Below are the code and all the weights of a small trained network. Each question names an input and a target symbol and asks about switching units off, where a switched-off unit gives its printed mean instead of its output.

import numpy as np


def w(rows, s, z=0):
    codes = np.array(rows[::2]) - 128.0
    scale = np.full(codes.shape[1], s)
    scale[-1] = z or s
    return codes * scale


def f(y):
    return y / 2 * (1 + np.tanh(0.7978845608 * (y + 0.044715 * y**3)))


def softmax(a):
    e = np.exp(a - a.max(-1, keepdims=True))
    return e / e.sum(-1, keepdims=True)


def log_softmax(a):
    a = a - a.max(-1, keepdims=True)
    return a - np.log(np.exp(a).sum(-1, keepdims=True))


def net(x, mask):
    ids = ['ΘΛΠΣΩαβγδεζημτφψ'.index(c) for c in x.split()]
    T = len(ids)
    res = E[ids] + P[:T]
    u = 0
    for l in range(2):
        r = res
        for j in range(3):
            rows = slice(2 * j, 2 * j + 2)
            q, k, v = (r @ M[l][rows].T for M in (Q, K, V))
            z = softmax(np.where(np.tri(T) > 0, q @ k.T / 2**0.5, -1e9)) @ v
            o = O[l][rows]
            res = res + np.where(mask[u + j], z, o[:, -1]) @ o[:, :-1]
        u += 3
        y = f(res @ A[l][:, :-1].T + A[l][:, -1])
        res = res + np.where(mask[u : u + 16], y, B[l][:, -1]) @ B[l][:, :-1]
        u += 16
    return log_softmax(res[-1] @ U[:, :-1].T + U[:, -1])


Q, K, V, O, A, B = {}, {}, {}, {}, {}, {}
E = w([
[156,188,38,77,166],'Θ',
[155,126,224,33,130],'Λ',
[97,173,202,166,188],'Π',
[224,177,148,234,108],'Σ',
[96,181,174,156,177],'Ω',
[46,63,47,147,119],'α',
[123,91,8,87,129],'β',
[95,175,201,164,194],'γ',
[25,147,136,177,134],'δ',
[176,39,78,238,62],'ε',
[33,151,111,191,155],'ζ',
[225,128,136,103,146],'η',
[61,164,77,183,146],'μ',
[78,176,110,160,144],'τ',
[145,201,144,182,242],'φ',
[57,44,233,74,92],'ψ',
],0.015)
P = w([
[114,157,147,75,23],'0',
[117,151,144,82,47],'1',
[117,147,141,89,69],'2',
[117,143,137,95,91],'3',
[117,137,135,100,109],'4',
[117,134,133,106,128],'5',
[118,131,131,111,144],'6',
[118,127,127,115,162],'7',
[117,124,125,119,178],'8',
[117,119,125,123,195],'9',
[117,116,122,126,209],'10',
[117,112,120,129,226],'11',
[118,106,119,136,243],'12',
[115,104,117,135,254],'13',
],0.013)
Q[0] = w([
[76,64,84,99,110],'0.h1',
[85,175,167,95,162],'0.h1',
[104,112,130,139,97],'0.h2',
[103,157,150,110,144],'0.h2',
[101,129,250,132,130],'0.h3',
[31,87,111,168,91],'0.h3',
],0.017)
K[0] = w([
[79,43,97,119,123],'0.h1',
[82,165,148,119,190],'0.h1',
[103,93,141,137,119],'0.h2',
[128,135,155,146,143],'0.h2',
[99,136,236,130,133],'0.h3',
[7,75,111,168,92],'0.h3',
],0.016)
V[0] = w([
[119,118,116,115,113],'0.h1',
[119,130,145,64,238],'0.h1',
[117,142,125,118,64],'0.h2',
[109,85,138,88,193],'0.h2',
[140,40,85,106,186],'0.h3',
[99,146,98,189,253],'0.h3',
],0.0072)
O[0] = w([
[126,97,115,120,120,106],'0.h1',
[174,190,80,248,23,164],'0.h1',
[178,188,79,141,39,220],'0.h2',
[112,92,158,117,152,51],'0.h2',
[120,146,157,118,41,102],'0.h3',
[122,146,163,3,32,2],'0.h3',
],0.0053,0.0016)
A[0] = w([
[171,131,110,199,67,119],'0.n1',
[100,144,167,140,207,117],'0.n2',
[158,136,166,84,94,213],'0.n3',
[66,133,109,107,181,147],'0.n4',
[130,129,100,198,144,101],'0.n5',
[101,204,130,114,149,255],'0.n6',
[85,144,133,114,127,130],'0.n7',
[180,181,125,50,52,165],'0.n8',
[149,122,122,83,48,189],'0.n9',
[136,175,128,118,104,126],'0.n10',
[98,150,168,34,2,116],'0.n11',
[125,128,175,132,114,207],'0.n12',
[128,195,128,198,80,105],'0.n13',
[126,102,86,145,131,118],'0.n14',
[154,110,110,161,181,112],'0.n15',
[103,157,150,123,190,120],'0.n16',
],0.014,0.0034)
B[0] = w([
[170,41,192,125,137,141],'0.n1',
[154,140,79,109,104,235],'0.n2',
[81,112,152,123,185,152],'0.n3',
[171,140,146,170,123,210],'0.n4',
[105,106,164,97,115,184],'0.n5',
[76,138,76,217,103,255],'0.n6',
[150,103,98,147,107,152],'0.n7',
[112,115,122,121,247,174],'0.n8',
[160,69,126,89,159,151],'0.n9',
[108,131,119,131,142,139],'0.n10',
[48,60,82,87,108,162],'0.n11',
[93,115,124,105,133,157],'0.n12',
[50,132,169,154,163,182],'0.n13',
[152,170,166,138,105,146],'0.n14',
[91,130,122,118,116,179],'0.n15',
[148,150,81,126,95,207],'0.n16',
],0.011,0.0068)
Q[1] = w([
[166,105,154,152,176],'1.h1',
[193,2,146,120,102],'1.h1',
[188,114,116,65,161],'1.h2',
[155,128,66,123,211],'1.h2',
[137,48,196,48,120],'1.h3',
[98,107,152,145,238],'1.h3',
],0.0073)
K[1] = w([
[156,175,133,106,143],'1.h1',
[145,95,182,107,92],'1.h1',
[161,128,110,104,165],'1.h2',
[159,136,198,254,155],'1.h2',
[162,133,169,114,64],'1.h3',
[152,88,151,76,189],'1.h3',
],0.0094)
V[1] = w([
[81,221,144,61,168],'1.h1',
[128,150,51,138,209],'1.h1',
[113,74,196,182,66],'1.h2',
[137,156,51,87,198],'1.h2',
[106,43,141,180,175],'1.h3',
[175,113,219,1,116],'1.h3',
],0.0047)
O[1] = w([
[137,62,167,156,168,126],'1.h1',
[123,67,156,254,117,201],'1.h1',
[135,194,136,160,207,146],'1.h2',
[127,52,42,192,183,127],'1.h2',
[159,200,62,220,86,189],'1.h3',
[81,117,89,91,229,2],'1.h3',
],0.004,0.0078)
A[1] = w([
[83,91,164,120,81,104],'1.n1',
[194,150,189,164,123,175],'1.n2',
[90,155,82,137,117,118],'1.n3',
[102,129,134,92,220,127],'1.n4',
[85,199,135,134,99,92],'1.n5',
[73,104,67,145,71,154],'1.n6',
[146,149,148,193,179,148],'1.n7',
[74,110,246,115,202,78],'1.n8',
[188,210,88,94,152,145],'1.n9',
[4,130,159,131,157,92],'1.n10',
[121,111,61,110,131,77],'1.n11',
[73,59,162,26,194,99],'1.n12',
[174,108,170,108,175,53],'1.n13',
[201,84,222,92,63,2],'1.n14',
[93,183,111,112,152,205],'1.n15',
[108,99,90,130,126,93],'1.n16',
],0.011,0.0056)
B[1] = w([
[120,160,101,45,191,142],'1.n1',
[82,50,70,63,142,151],'1.n2',
[144,125,166,116,84,203],'1.n3',
[151,57,77,156,64,168],'1.n4',
[145,156,102,125,72,192],'1.n5',
[153,191,159,87,136,253],'1.n6',
[113,153,148,28,107,211],'1.n7',
[109,121,254,142,165,153],'1.n8',
[114,87,175,107,148,139],'1.n9',
[35,112,86,160,134,180],'1.n10',
[154,85,122,90,118,144],'1.n11',
[215,239,81,177,175,175],'1.n12',
[120,233,212,70,59,133],'1.n13',
[198,52,177,176,39,134],'1.n14',
[131,54,180,149,92,179],'1.n15',
[159,115,132,90,78,148],'1.n16',
],0.0085,0.012)
U = w([
[83,188,76,85,186,123],'Θ',
[125,127,116,129,130,92],'Λ',
[123,129,119,128,126,82],'Π',
[123,133,115,131,132,66],'Σ',
[123,131,116,125,130,74],'Ω',
[176,178,144,164,94,117],'α',
[208,189,196,121,173,166],'β',
[115,132,122,3,90,59],'γ',
[168,157,130,138,108,82],'δ',
[60,63,43,138,107,99],'ε',
[137,136,119,131,123,85],'ζ',
[77,109,183,100,143,245],'η',
[181,144,53,138,134,76],'μ',
[64,160,112,157,77,157],'τ',
[171,68,165,151,79,143],'φ',
[135,127,108,255,185,253],'ψ',
],0.01,0.0038)

Each question gives the input, a string of symbols that net reads in full, and the target symbol t.
The units are the heads (2 rows each of Q, K, V and O) and the neurons (one row each of A and B). Each row of codes is followed by its name. A weight is (code - 128) times the scale printed after its matrix; where a second scale follows, it is the last column's (O, A, B and U).
mask holds one flag per unit, layer by layer, with each layer's heads first. A switched-off unit (its flag False) gives its mean, the last column of its rows in O or B, instead of its output. The means were averaged over made-up inputs and are rounded, as every weight is.
A unit's drop is (log p(t) with every unit on - log p(t) with that unit switched off) / (log p(t) with every unit on - log p(t) with every unit switched off).
The circuit of an input: a set's keep is (log p(t) with only the set's units on - log p(t) with every unit switched off) / (log p(t) with every unit on - log p(t) with every unit switched off). Starting from the 12 units with the biggest drops (on a tie, the unit counted first), units are removed one at a time, each time the one whose removal leaves the highest keep (on an exact tie, the one counted first), for as long as the keep stays at least 0.8.
units of the circuit, in order: the units of the circuit, biggest drop first
top k neurons: the k neurons with the biggest drops, biggest first
top k neurons in layer l: the k neurons of layer l with the biggest drops, biggest first
drop of u: that unit's drop, to one decimal
input Λ Θ Λ Σ Σ η β Ω, target τ: top 4 neurons in layer 0 : (0.n13 0.n5 0.n15 0.n6)
input γ Λ ψ Λ Λ Λ Λ ψ Λ ζ, target τ: top 3 neurons : (0.n13 0.n5 1.n10)
input Λ η α Σ Π τ ψ τ ζ Λ Θ, target ε: top 2 neurons in layer 0 : (0.n8 0.n6)
input Π Θ ε δ Λ η ψ ζ β γ ψ β Θ Π, target α: units of the circuit, in order : (0.n2 0.n16 0.h1 1.n10)
input δ Ω Λ Θ Ω Π η τ Σ, target η: top neuron in layer 1 : (1.n8)
input Π τ δ ψ Π Ω η Π φ γ Λ Ω, target α: top 4 neurons : (0.n2 0.n16 0.n6 1.n10)
input Λ γ Ω Θ β, target μ: top 3 neurons in layer 0 : (0.n8 0.n9 0.n6)
input Σ β τ γ α Ω ε Λ β Ω Θ φ Θ φ, target α: top 3 neurons : (0.n2 0.n16 0.n6)
input μ β μ Λ Π Σ Σ Λ γ, target τ: top 2 neurons : (0.n13 0.n6)
input Θ ζ φ Θ Σ τ φ Σ γ β Λ ζ, target α: top 2 neurons in layer 1 : (1.n6 1.n10)
input Π ζ Σ η ψ γ Λ Ω Θ γ, target α: top 4 neurons in layer 0 : (0.n2 0.n16 0.n6 0.n3)
input α τ ψ α ψ ζ Π Ω γ β, target μ: top 2 neurons in layer 1 : (1.n12 1.n4)
input Σ μ β α ψ φ, target τ: top 2 neurons in layer 0 : (0.n13 0.n6)
input δ ε Σ δ τ γ β φ ζ α Λ ε η, target β: top 4 neurons in layer 0 : (0.n6 0.n3 0.n8 0.n11)
input ε Λ Π Λ Λ φ γ Σ μ Θ Π ε γ τ, target τ: top neuron in layer 1 : (1.n12)
input ε Σ Ω Λ ψ α, target γ: top 3 neurons in layer 0 : (0.n11 0.n8 0.n13)
input η α Σ Λ Λ γ Σ Λ τ β Σ φ μ, target τ: top 2 neurons : (0.n13 0.n5)
input β τ δ Θ ψ α η, target β: top 2 neurons in layer 0 : (0.n6 0.n8)
input Π ε Σ Θ Ω Θ γ, target τ: top 3 neurons : (0.n6 1.n12 0.n13)
input τ Λ ζ μ ζ δ γ ζ γ, target α: top neuron in layer 1 : (1.n6)
input Λ α Λ Λ Σ Π φ Λ Ω ψ Θ Θ Θ δ, target τ: top 3 neurons : (0.n13 0.n5 1.n12)
input Θ τ τ φ τ Π Θ γ Ω, target τ: top 2 neurons : (0.n6 1.n12)
input β Ω ψ Λ ψ η Λ Π ψ Θ ζ Σ ε, target φ: top 4 neurons in layer 0 : (0.n1 0.n14 0.n13 0.n6)
input Λ ε ε Σ ψ, target Θ: top 3 neurons in layer 1 : (1.n12 1.n1 1.n10)
input η ψ Π μ φ α, target γ: drop of 0.n11 : 0.5
input η φ τ Σ δ δ Λ μ Ω β ψ μ, target α: drop of 0.h2 : 0.1
input Λ η ζ Π, target τ: drop of 0.n16 : -0.1
input ζ Θ ψ Λ Σ φ φ Π, target τ: drop of 0.h1 : 0.7
